(in the rows, 128 means zero)
Each row is followed by its class.
[ 72 105  71 142 127 131 142 107 140 182  90 126 126 125 132 127 104 141
 131  91  59 109  81  76 139 162 165 111 143 108 166 112 126 163 143 113
 126 153 155 115  91 166 132 123  75 117 124  80 136 113  76 150 157 109
 115  90 156 159 122 160 201 161  73 132  71 116 163 136 118 117 252 110
 153  91 181 121 168 125 109 148 148 177 168 149 179 127 107  84 127 145
 118 122 129 102 126 125 148 134 123 148 153 150 104 140  76 158 124 120
 139 178 136 141 148  81  90 149  85 110 116 140 162 161 117 157 105 100
 134  74 162 145 125 179 134 178 201 114 172 118  92 157  94 111 111 135
 152 156 141 171 137 116 101 135 102 109 129 143 131 144 136 153  91 151
 111 150 120 139 129 125 226  76 116 110 102 128 145  85 138 151 124 101
 124 169 137 153 143 122]	K
[113 122 128 115 123 138 133 114 124 150 115 127 125 135 128 122 148 132
 128 110 113 122 122 117 129 141 147 130 126 107 143 125 120 134 141 120
 127 140 135 120 121 127 127 132 104 119 126 107 118 122 111 123 138 122
 120 100 146 141 116 124 152 140 116 143 113 131 139 128 131 137 181 125
 129 123 145 124 148 105 139 106 130 140 132 121 152 135 120 119 129 138
 124 113 114 129 127 128 128 124 125 135 141 125 117 125 114 138 140 124
 137 159 124 123 125 109 124 142 120 122 125 125 149 138 118 132 127 122
 133  81 134 122 125 144 128 154 148 121 143 126 111 135 106 124 110 127
 135 140 129 129 118 128 102 118 123 126 115 120 134 131 123 139 119 132
 126 127 122 127 126 124 155 121 115 125 122 123 132 108 120 147 123 120
 132 141 137 132 139 115]	F
[ 92 114  46 138 116 124 143 112 113 217  73 104 115 138 107  95  90 136
 131  76  58 111  90  82 144 165 156 117 124 134 152 117 125 172 150 119
 112 151 165 113  95 150 120 129  67 124 119  39 132 126  67 137 167 114
 106  71 162 144 117 161 216 169  42 127  59 117 144 134 123 132 252 109
 152 108 189 134 198 120 141 121 150 190 129 126 199 121 101  77 132 148
 123 119 145 116 116 129 158 141 108 157 132 172 105 163  68 173 134 116
 132 193 120 151 181  61  97 163 113 112  98 144 175 129 105 156 114  90
 144  95 134 139 126 172 137 213 181  70 162 132  99 150  72 123 109 130
 148 173 157 152 138 120  95 135  94 100 154 120 127 142 129 169  68 161
  88 150 117 130 149 149 242  72  88 112  89 127 126  84 121 168 139  83
 106 168 145 137 145 129]	K
[ 60 115  55 121 117 107 142  94 155 191  98 127 126 127 132 124  99 136
 115  93  67 115  54  83 127 155 147 100 137 122 149 115 136 155 140 105
 118 156 167 110 101 140 133 154  72 124 107  51 149 117  97 150 159 123
 111 107 159 156 112 164 189 172  51 123  69 118 145 120 123 143 252 127
 141  99 252 145 182 124 130 128 144 161 139 161 188 114 111  79 133 127
 135 127 130 109 136 128 145 152 112  91 156 144 122 135 102 171 112 116
 142 203 119 150 134  78  98 156  90  79 100 133 146 114  98 170 103 117
 139  86 125 143 130 175 119 206 199  80 171 154 119 158  94 164 111 119
 168 171 120 149 142 110  97 128 121 101 144 117 124 143 123 156  84 172
  89 149 132 112 126 115 210  52  92 138  99 133 118  91 139 171 129  89
 126 184 144 151 121 132]	K
[ 63 101  84 119 129 130 144 112 154 183  99 148 120 133 149 133 103 156
 118 101  46 102  88  82 148 158 164  83 128 128 164 123 141 165 148 119
 119 140 161  94 127 162 133 133  88 103 119  63 142 131 105 150 138 103
 112 107 155 144 107 144 181 171  74 159  78 109 143 126 129 136 226 124
 141 110 191 129 172 127 137 134 154 166 152 191 171 129 117  91 154 136
 128 124 128 114 134 136 149 153 120 147 153 134 117 114  66 170 126 122
 163 183 123 144 130  76  92 158  86 108 123 142 151 157 119 157 122 113
 127  67 145 151 128 163 128 186 194  91 185 110 120 168  94 125 111 104
 151 160 135 153 127 121 114 120 102  86 136 122 124 139 129 129 100 151
 108 140 129 115 136 109 231  68 101 125  94 141 131  81 140 148 133 110
 116 181 147 151 134 122]	K
[ 99 120  74 139 115 131 144 118 131 173 116  89 124 139 124 119 107 127
 124  97 105 123 106 107 140 138 167 123 132 114 144 106 132 139 136 123
 116 135 151 117 130 120 133 151 100 137 124  78 133 132  97 125 148 143
 135 100 130 135 137 165 177 144  78 121  91 130 138 132 115 112 230 105
 148 109 155 125 167 129 128 133 140 145 119 116 169 112 117  92 114 135
 133 110 138 115 112 123 147 133 104 141 142 162 122 143 103 197 122 119
 114 160 115 137 158  90 110 140 115 123 125 131 154 134 113 155 135 122
 136 105 131 123 132 166 111 173 154 110 143 143 102 146 112 116 130 125
 152 137 146 152 130 109 103 134 113 116 142 120 137 134 132 158  90 152
  87 135 107 123 124 134 175 105 109 127 106 125 114 102 127 154 127  97
 107 155 150 124 146  90]	G
[ 60 115  62 134 120 126 137  97 152 198 105 142 121 125 133 130  95 142
 109 106  71 112  56  95 130 152 137  69 147 116 141 127 136 183 142 137
 106 132 164  96 101 160 130 137  81 119 126  45 131 128  98 157 150 100
 102  83 164 156 110 152 189 167  56 112  91 108 153 137 127 143 226 131
 128 107 192 160 196 126 154 130 127 170 142 170 208 115 114  96 142 145
 133 137 126 110 131 128 140 147 135 155 154 144 125 142  70 189 118 128
 166 195 133 156 118  81  93 143 100 127 111 142 180 140 111 163 101 125
 160  69 136 124 132 132 133 205 181  93 181 138 128 150  99 116 110 125
 153 184 120 149 138 131  91 121  98 116 138  96 114 148 121 127 111 134
  92 130 109 122 143 113 245  77  82 133 110 148 120  91 147 158 120 109
 101 194 138 141 102 133]	K
[129 127  91 135 119 138 126 124 114 171 116 123  67 138 119 128 110 129
 136 111 104 122 111 119 118 142 132 120 117 118 134 101 137 146 133 130
 125 120 138 126 120 137 126 145 114 144 132  90  87 124  99 133 123 128
 128 101 130 142 131 126 161 138  99 114 106 122 140 107 116 135 183 121
 140 126 129 126 165 124 132 116 129 149 132 117 145 124 120 128 119 129
 124 130 135 135 118 125 123 130 114 122 135 169 125 145 105 149 121 119
 129 143 121 150 134 110 121 122 147 128 118 124 141 132 121 130 127 126
 140 141 135 109 129 111 126 160 144 129 141 135 129 107 109 127 117 137
 135 147 147 132 105 128 106 131 121 127 142 121 129 141 115 134 107 129
  83 143 126 135 136 127 134 122 107 127 117 127 124 124 126 135 131 116
 107 137 124 122 122 136]	F
[106 118  93 134 112 109 155 111 110 188 106 104 134 142 117 126  95 134
 143 100  85 137  96 122 131 136 149 113 127 122 129  85 143 149 141 131
 107 116 148 129 119 135 144 120  85 133 127  53 123 113  90 139 146 145
 119  65 126 126 136 143 185 145  88 126  71 139 140 128 112 105 238 124
 143 131 163 137 152 134 139 112 132 164 109 114 187 119 111  91 121 162
 143 123 148 130 106 129 124 134 118 146 139 159  89 142  78 143 133 106
 120 161 136 131 199  91 108 152 137 105 109 122 178 121 114 151 122 129
 114 132 126 115 124 165 123 193 145 114 135 161 100 132 112 137 133 140
 133 156 148 148 134 113 111 134  91 113 141 107 105 133 128 165  72 143
  79 130 118 155 113 136 213 114  99 128 113 138 127 121 114 170 118  99
  90 143 150 111 133 132]	G
[ 93 115  90 138 119 139 139 126  98 198  98 134 131 131 112 114 117 151
 131  73  93 120 103  81 149 168 158 136 144 111 147 115 117 155 140 119
 139 135 157 104 106 176 117 132  79 132 119  58 134 129  71 169 145  99
 111  37 176 156 109 152 221 167  90 130  89  93 142 127 121 136 252 104
 153 106 177 119 203 124 139 127 150 185 153 126 155 124 101 107 124 148
 102 129 113 127 115 139 129 141 113 154 156 170  99 157  50 147 137 120
 122 179 135 153 139  68 105 136  94  83 136 130 178 152 117 145 138 111
 162  62 129 134 120 160 142 190 166  83 159 130  95 158  83 121 123 124
 159 171 151 145 133 128  96 145  86 115 171 116 146 157 131 144  83 136
  88 143 104 114 128 145 206 102 116 122 131 126 133  78 130 160 129 100
  99 168 136 140 144 147]	A
